Below is a small trained network, with its code and all its weights. Each question gives an input and a class and asks what happens when units are switched off, that is, made to give their printed mean instead of their output.

import numpy as np


def w(rows, s, z=0):
    codes = np.array(rows[::2]) - 128.0
    scale = np.full(codes.shape[1], s)
    scale[-1] = z or s
    return codes * scale


def f(y):
    return np.maximum(y, 0)


def log_softmax(a):
    a = a - a.max(-1, keepdims=True)
    return a - np.log(np.exp(a).sum(-1, keepdims=True))


def net(x, mask):
    res = np.array(x, float).reshape(1, 5) / 4 @ E
    y = f(res @ A[0][:, :-1].T + A[0][:, -1])
    res = res + np.where(mask, y, B[0][:, -1]) @ B[0][:, :-1]
    return log_softmax(res[-1] @ U[:, :-1].T + U[:, -1])


A, B = {}, {}
E = w([
[88,167,254],'x0',
[127,129,127],'x1',
[22,79,125],'x2',
[224,16,182],'x3',
[132,127,128],'x4',
],0.0076)
A[0] = w([
[161,108,137,74],'neuron 0',
[102,167,112,60],'neuron 1',
[126,151,182,32],'neuron 2',
[173,134,72,112],'neuron 3',
[110,158,88,63],'neuron 4',
[154,116,58,45],'neuron 5',
[127,38,133,142],'neuron 6',
[174,53,126,168],'neuron 7',
[131,116,64,74],'neuron 8',
[121,170,184,50],'neuron 9',
[95,148,148,83],'neuron 10',
[190,50,176,51],'neuron 11',
[130,168,216,75],'neuron 12',
[164,193,126,97],'neuron 13',
[46,73,131,207],'neuron 14',
[100,63,61,71],'neuron 15',
[92,98,135,232],'neuron 16',
[98,153,139,105],'neuron 17',
[122,175,87,56],'neuron 18',
[112,203,132,68],'neuron 19',
[126,166,96,114],'neuron 20',
[44,200,59,195],'neuron 21',
[144,121,62,57],'neuron 22',
[172,154,123,215],'neuron 23',
[107,108,158,213],'neuron 24',
[114,171,132,78],'neuron 25',
[73,133,110,183],'neuron 26',
[122,168,81,130],'neuron 27',
[146,70,126,52],'neuron 28',
[106,104,203,55],'neuron 29',
[95,100,127,253],'neuron 30',
[66,38,67,127],'neuron 31',
[136,119,8,50],'neuron 32',
[146,77,201,69],'neuron 33',
[200,147,120,138],'neuron 34',
[120,168,100,64],'neuron 35',
[166,201,111,167],'neuron 36',
[145,129,91,76],'neuron 37',
[81,143,99,143],'neuron 38',
[158,76,34,76],'neuron 39',
[106,217,129,57],'neuron 40',
[183,59,139,45],'neuron 41',
[175,78,41,104],'neuron 42',
[45,101,99,120],'neuron 43',
[52,222,128,62],'neuron 44',
],0.015,0.0057)
B[0] = w([
[94,96,130,147],'neuron 0',
[86,105,71,154],'neuron 1',
[7,99,154,152],'neuron 2',
[80,162,159,169],'neuron 3',
[107,101,73,154],'neuron 4',
[92,97,169,161],'neuron 5',
[197,121,42,187],'neuron 6',
[155,149,95,201],'neuron 7',
[76,69,210,161],'neuron 8',
[76,120,145,161],'neuron 9',
[106,135,110,150],'neuron 10',
[73,127,28,198],'neuron 11',
[1,131,166,187],'neuron 12',
[96,203,104,161],'neuron 13',
[148,208,93,205],'neuron 14',
[66,171,159,172],'neuron 15',
[195,200,176,186],'neuron 16',
[142,113,113,154],'neuron 17',
[119,117,87,158],'neuron 18',
[115,112,52,171],'neuron 19',
[183,67,60,160],'neuron 20',
[201,74,147,253],'neuron 21',
[50,136,174,159],'neuron 22',
[186,224,134,180],'neuron 23',
[154,185,143,181],'neuron 24',
[85,101,71,151],'neuron 25',
[175,127,141,185],'neuron 26',
[176,104,43,173],'neuron 27',
[123,67,15,152],'neuron 28',
[59,142,99,172],'neuron 29',
[200,180,174,191],'neuron 30',
[151,212,120,195],'neuron 31',
[48,97,183,194],'neuron 32',
[127,64,44,183],'neuron 33',
[144,201,102,173],'neuron 34',
[150,67,70,151],'neuron 35',
[171,228,175,184],'neuron 36',
[80,137,150,144],'neuron 37',
[163,129,88,176],'neuron 38',
[91,114,170,189],'neuron 39',
[135,67,90,181],'neuron 40',
[103,128,61,176],'neuron 41',
[57,143,178,194],'neuron 42',
[88,208,140,182],'neuron 43',
[111,78,79,212],'neuron 44',
],0.0058,0.012)
U = w([
[155,75,69,42],'0',
[170,137,131,254],'1',
[94,110,158,94],'2',
[178,139,134,236],'3',
[176,185,122,5],'4',
[250,89,195,118],'5',
],0.018,0.0085)

Each question gives the input, the list of numbers given to net, and the class t.
The units are the neurons (one row each of A and B). Each row of codes is followed by its name. A weight is (code - 128) times the scale printed after its matrix; where a second scale follows, it is the last column's (A, B and U).
mask holds one flag per neuron, in row order. A switched-off neuron (its flag False) gives its mean, the last column of its row in B, instead of its output. The means were averaged over made-up inputs and are rounded, as every weight is.
A unit's drop is (log p(t) with every unit on - log p(t) with that unit switched off) / (log p(t) with every unit on - log p(t) with every unit switched off).
The circuit of an input: a set's keep is (log p(t) with only the set's units on - log p(t) with every unit switched off) / (log p(t) with every unit on - log p(t) with every unit switched off). Starting from the 12 units with the biggest drops (on a tie, the unit counted first), units are removed one at a time, each time the one whose removal leaves the highest keep (on an exact tie, the one counted first), for as long as the keep stays at least 0.8.
circuit, biggest first: the units of the circuit, biggest drop first
unit that matters most: the unit with the biggest drop
top k neurons: the k neurons with the biggest drops, biggest first
drop of u: that unit's drop, to one decimal
input [-4,-1,-8,4,-2], class 4: circuit, biggest first -> (neuron 34; neuron 23)
input [-1,6,-6,8,5], class 0: circuit, biggest first -> (neuron 11)
input [-7,5,-6,-3,-4], class 2: circuit, biggest first -> (neuron 32; neuron 42; neuron 22)
input [8,-5,-7,-3,-5], class 2: circuit, biggest first -> (neuron 12; neuron 2)
input [7,-2,-6,-3,-4], class 2: circuit, biggest first -> (neuron 12; neuron 2)
input [6,-4,5,6,4], class 0: top 4 neurons -> (neuron 33; neuron 11; neuron 6; neuron 36)
input [-7,7,-8,7,0], class 4: top 3 neurons -> (neuron 34; neuron 23; neuron 7)
input [-6,-6,7,-1,4], class 4: top 2 neurons -> (neuron 31; neuron 14)
input [3,-5,-8,8,-2], class 0: top 2 neurons -> (neuron 11; neuron 33)
input [-8,3,5,-4,6], class 2: drop of neuron 32 -> 0.2
input [-8,2,0,0,7], class 2: drop of neuron 35 -> 0.0
input [2,3,-8,6,-1], class 4: drop of neuron 23 -> 0.4
input [-8,-6,7,-2,-5], class 2: drop of neuron 42 -> 0.1
input [1,-2,6,-7,-2], class 0: unit that matters most -> neuron 44
